Below are the code and all the weights of a small trained network. Each question names an input and a target symbol and asks about switching units off, where a switched-off unit gives its printed mean instead of its output.

import numpy as np


def w(rows, s, z=0):
    codes = np.array(rows[::2]) - 128.0
    scale = np.full(codes.shape[1], s)
    scale[-1] = z or s
    return codes * scale


def norm(h):
    return h / np.sqrt((h * h).mean(-1, keepdims=True) + 1e-5)


def f(y):
    return y / 2 * (1 + np.tanh(0.7978845608 * (y + 0.044715 * y**3)))


def softmax(a):
    e = np.exp(a - a.max(-1, keepdims=True))
    return e / e.sum(-1, keepdims=True)


def log_softmax(a):
    a = a - a.max(-1, keepdims=True)
    return a - np.log(np.exp(a).sum(-1, keepdims=True))


def net(x, mask):
    ids = ['Γβζλμτ'.index(c) for c in x.split()]
    T = len(ids)
    res = E[ids] + P[:T]
    r = norm(res)
    for j in range(3):
        rows = slice(4 * j, 4 * j + 4)
        q, k, v = (r @ M[0][rows].T for M in (Q, K, V))
        z = softmax(np.where(np.tri(T) > 0, q @ k.T / 4**0.5, -1e9)) @ v
        o = O[0][rows]
        res = res + np.where(mask[j], z, o[:, -1]) @ o[:, :-1]
    y = f(norm(res) @ A[0][:, :-1].T + A[0][:, -1])
    res = res + np.where(mask[3:11], y, B[0][:, -1]) @ B[0][:, :-1]
    return log_softmax(norm(res)[-1] @ U[:, :-1].T + U[:, -1])


Q, K, V, O, A, B = {}, {}, {}, {}, {}, {}
E = w([
[119,159,113],'Γ',
[218,154,191],'β',
[221,254,226],'ζ',
[95,151,167],'λ',
[228,218,165],'μ',
[222,187,171],'τ',
],0.0081)
P = w([
[38,3,35],'0',
[58,197,110],'1',
[110,97,134],'2',
[85,151,108],'3',
[103,118,127],'4',
[105,128,128],'5',
[114,129,137],'6',
[119,127,130],'7',
[116,135,136],'8',
[120,138,144],'9',
[123,136,144],'10',
[116,146,143],'11',
],0.0052)
Q[0] = w([
[237,74,122],'h0',
[102,98,69],'h0',
[154,39,175],'h0',
[182,205,120],'h0',
[78,29,65],'h1',
[185,136,178],'h1',
[231,111,113],'h1',
[2,243,126],'h1',
[252,102,138],'h2',
[64,144,155],'h2',
[12,209,150],'h2',
[179,172,125],'h2',
],0.0099)
K[0] = w([
[109,255,164],'h0',
[113,104,164],'h0',
[137,219,173],'h0',
[60,169,88],'h0',
[144,222,80],'h1',
[225,166,98],'h1',
[141,187,236],'h1',
[146,79,75],'h1',
[96,202,212],'h2',
[196,123,65],'h2',
[128,20,51],'h2',
[142,170,209],'h2',
],0.011)
V[0] = w([
[134,95,165],'h0',
[83,154,28],'h0',
[2,64,140],'h0',
[9,74,178],'h0',
[146,12,141],'h1',
[122,129,67],'h1',
[77,135,54],'h1',
[164,76,143],'h1',
[97,210,111],'h2',
[12,167,212],'h2',
[185,199,42],'h2',
[162,94,59],'h2',
],0.0085)
O[0] = w([
[80,177,90,88],'h0',
[202,85,192,253],'h0',
[111,164,152,222],'h0',
[73,176,169,187],'h0',
[149,127,159,164],'h1',
[141,65,137,131],'h1',
[104,37,127,119],'h1',
[175,155,169,150],'h1',
[43,13,123,135],'h2',
[78,141,205,124],'h2',
[158,2,56,140],'h2',
[205,103,119,133],'h2',
],0.008,0.0029)
A[0] = w([
[93,189,48,107],'n0',
[180,133,91,193],'n1',
[145,178,141,128],'n2',
[145,187,119,118],'n3',
[52,35,110,133],'n4',
[204,248,88,123],'n5',
[2,108,53,171],'n6',
[180,118,206,254],'n7',
],0.0098,0.0031)
B[0] = w([
[142,95,154,137],'n0',
[97,167,135,153],'n1',
[163,111,115,156],'n2',
[114,209,180,148],'n3',
[122,216,105,145],'n4',
[158,159,140,204],'n5',
[2,72,61,134],'n6',
[210,132,163,255],'n7',
],0.0093,0.0077)
U = w([
[177,2,206,92],'Γ',
[158,236,71,104],'β',
[61,92,92,254],'ζ',
[37,156,200,95],'λ',
[148,61,51,156],'μ',
[177,114,51,83],'τ',
],0.0097,0.0045)

Each question gives the input, a string of symbols that net reads in full, and the target symbol t.
The units are the heads (4 rows each of Q, K, V and O) and the neurons (one row each of A and B). Each row of codes is followed by its name. A weight is (code - 128) times the scale printed after its matrix; where a second scale follows, it is the last column's (O, A, B and U).
mask holds one flag per unit, heads first, then neurons. A switched-off unit (its flag False) gives its mean, the last column of its rows in O or B, instead of its output. The means were averaged over made-up inputs and are rounded, as every weight is.
A unit's drop is (log p(t) with every unit on - log p(t) with that unit switched off) / (log p(t) with every unit on - log p(t) with every unit switched off).
The circuit of an input: a set's keep is (log p(t) with only the set's units on - log p(t) with every unit switched off) / (log p(t) with every unit on - log p(t) with every unit switched off). Starting from all 11 units, units are removed one at a time, each time the one whose removal leaves the highest keep (on an exact tie, the one counted first), for as long as the keep stays at least 0.8.
circuit, biggest first: the units of the circuit, biggest drop first
most important unit: the unit with the biggest drop
k most important neurons: the k neurons with the biggest drops, biggest first
which heads matter: for each layer, one digit per head in row order, 1 if its drop is at least 0.15 and else 0, layers parted by /
drop of u: that unit's drop, to one decimal
input μ Γ Γ τ, target Γ: which heads matter => 101
input Γ λ β Γ λ Γ Γ β, target λ: which heads matter => 011
input Γ Γ λ λ, target Γ: most important unit => h1
input Γ Γ Γ ζ, target Γ: circuit, biggest first => (h2; h1)
input Γ Γ μ Γ Γ ζ Γ Γ Γ ζ, target Γ: circuit, biggest first => (h2; h0)
input β Γ Γ τ, target Γ: which heads matter => 001
input Γ β β, target β: which heads matter => 110
input Γ λ Γ τ, target λ: which heads matter => 011
input ζ μ β β λ, target ζ: which heads matter => 100
input Γ τ ζ λ β, target λ: 2 most important neurons => (n7; n6)
input λ β ζ τ, target ζ: circuit, biggest first => (h2; h0; n6)
input τ β Γ Γ Γ Γ τ Γ μ, target Γ: which heads matter => 101
input ζ Γ τ Γ β Γ μ μ λ Γ Γ, target ζ: which heads matter => 000
input β τ β λ β β β β λ, target β: circuit, biggest first => (h0)
input ζ Γ ζ μ Γ λ μ Γ β μ λ, target ζ: which heads matter => 000
input ζ Γ Γ, target ζ: which heads matter => 010
input λ Γ Γ Γ Γ Γ β Γ, target λ: which heads matter => 000
input μ Γ τ Γ Γ, target μ: which heads matter => 000
input Γ λ ζ, target λ: drop of n2 => 0.0
input β Γ λ, target β: circuit, biggest first => (h2)
input β λ λ μ, target λ: drop of n4 => 0.0
input μ Γ Γ Γ λ λ, target μ: drop of h2 => 0.1
